Each row has a hidden trait or not; one of two labels after the row says which. A new part has a new trait and new labels.
(in the rows, 128 means zero)
[ 77 119 118 122 106 125 180 181 135 103  39 167 121 129 176 112 173]
T
[ 93 124 113 116 109 124 180 131 146  99  39 180 124 139 211 109 170]
T
[103 128 119 106 112 127 167 128 140 106  80 162 116 133 194 113 156]
P
[ 83 127 128 115 114 129 175 174 132 107 128 135 107 118 120 117 152]
P
[ 82 127 134 119 120 129 167 185 125 113 142 123 107 113  58 124 144]
P
[ 98 125 139 103 116 131 171 172 123 123 158 119 109 105 121 118 143]
P
[ 99 133 109 122 115 126 163  84 156  97  75 168 114 148 184 112 151]
T
[124 127 126 105 115 129 159 113 138 119  98 147 127 130 232 116 146]
T
[ 83 125 135 140 134 129 149 205 121 122 178 106 107 110   1 132 130]
T
[123 134 120 126 127 128 142 116 144 116 137 134 112 130 121 125 131]
T
[114 133 127  96 112 131 178 116 140 114 138 140 104 120 182 114 145]
T
[109 134 141 123 131 133 138 155 126 134 209  97 104 107  29 132 110]
P
[130 145 139  78 121 136 179  82 146 122 237 107  85 111  82 119 112]
T
[137 140 114  83 110 130 171  38 162 102 121 168 101 141 255 108 143]
T
[108 127 130  99 114 131 173 148 132 119 137 130 107 115 168 115 151]
T
[ 72 122 131 140 124 127 155 184 123 117 139 119 112 112  24 126 150]
T
[122 140 126 101 121 131 154  88 144 113 164 134 106 124 176 121 125]
T
[144 134 130  88 118 131 156  74 138 129 150 131 119 124 255 115 130]
T
[109 122 126 122 120 127 146 143 126 122 100 144 123 126 172 121 146]
T
[ 93 123 122 117 114 127 169 151 133 111  88 151 117 128 163 115 156]
P
[120 123 138 123 128 130 135 175 114 135 144 116 127 110 103 130 132]
P
[100 126 132 113 120 130 156 152 126 124 130 129 118 122 130 130 132]
T
[121 130 118 104 114 128 160  96 143 111  92 161 124 142 239 112 149]
P
[142 138 135  66 116 135 170  80 146 124 192 120  99 115 219 112 128]
T

Part 2:
[175 113 146 121 117 104 151 117 115 111 123 207 124 131  95 106 147 141
  85 148  86 137 159 136  83 134  63 145  73 107 155  69  90 147 108 131
 109 135 108 121 159 168 139 120  91 164 105 115 175 144 158 131 125]
[9]
[152 106 163 120 159 158 118 134  95 101 145 134 139  97 111 149 125 144
 182 156  65 136 128  77 189 101  48 182 137  69 143  83  50 161 181 151
 136 123 116  97 119  50 102 152 120 170 126 152 232 157  78 179 143]
[9]
[103 127  91 141 155 169 122 136 143 125 124  88 101 136 159 119 125 103
 121  66 165 141  99 151 124 126 168  85 154 204 102 211 187 102 105 108
 128 130 131 140  84 127 135 111 159 111 127 132  64 105 127 113 119]
[14]
[124 134 154 121 137 135 108 134 123 126 143 109 150 106 132 147 117 139
 183 160 105 123 119  89 186 109 110 174 150  72 128 111 109 143 176 144
 138 121 140 114 128  68 101 152 128 132 137 148 191 146  86 157 145]
[14]
[ 95 119  97 143 166 159 105 144 117 128 126  60 112 121 154 117 102 107
 149  96 163 115  92 129 169 135 190 117 159 180  86 203 201 117 142 101
 131 143 142 120  69 107 124 132 194 107 146 149  93 101 108 121 130]
[14]
[ 80 152 116 133 139 164 114 138 162 142 140  53 137 122 160 170 128 118
 180  98 149 134  99 109 185  94 158 117 190 134 117 192 159 104 138 158
 142 106 141 145 115  51 111 134 133 102 144 140  93 151  91 135 135]
[14]
[ 97 187 145 101 117 148 122 118 185 125 147  74 163 123 120 198 133 136
 178 117 131 163 140 104 157  54  93 135 187  79 150 138 113 112 141 198
 149  76 131 166 160  27  92 131  59  90 129 115 147 219 102 141 130]
[9]
[118 151 131 120 119 134 135 122 159 127 135 116 138 131 139 161 140 126
 144 113 129 150 134 127 116  97 109 130 154 118 144 134 104 113 114 165
 136 105 125 147 149  98 123 124 114 117 122 117 126 164 122 131 126]
[14]
[176 108 134 119 134  95 130 119  88 112 119 172 123 126  91  84 114 139
 102 163 105 120 153 136 117 154 102 165  71 116 133  82  98 146 144  83
 118 151 121 112 128 176 134 130 125 146 120 125 159 112 161 128 124]
[9]
[107 102 106 147 175 150 106 150  84 129 125  86 110 112 147 100  98 113
 150 120 132 100  84 120 187 160 181 137 135 182  85 175 177 130 171  80
 125 156 142  97  56 122 129 140 218 130 151 165 115  86 101 133 138]
[14]
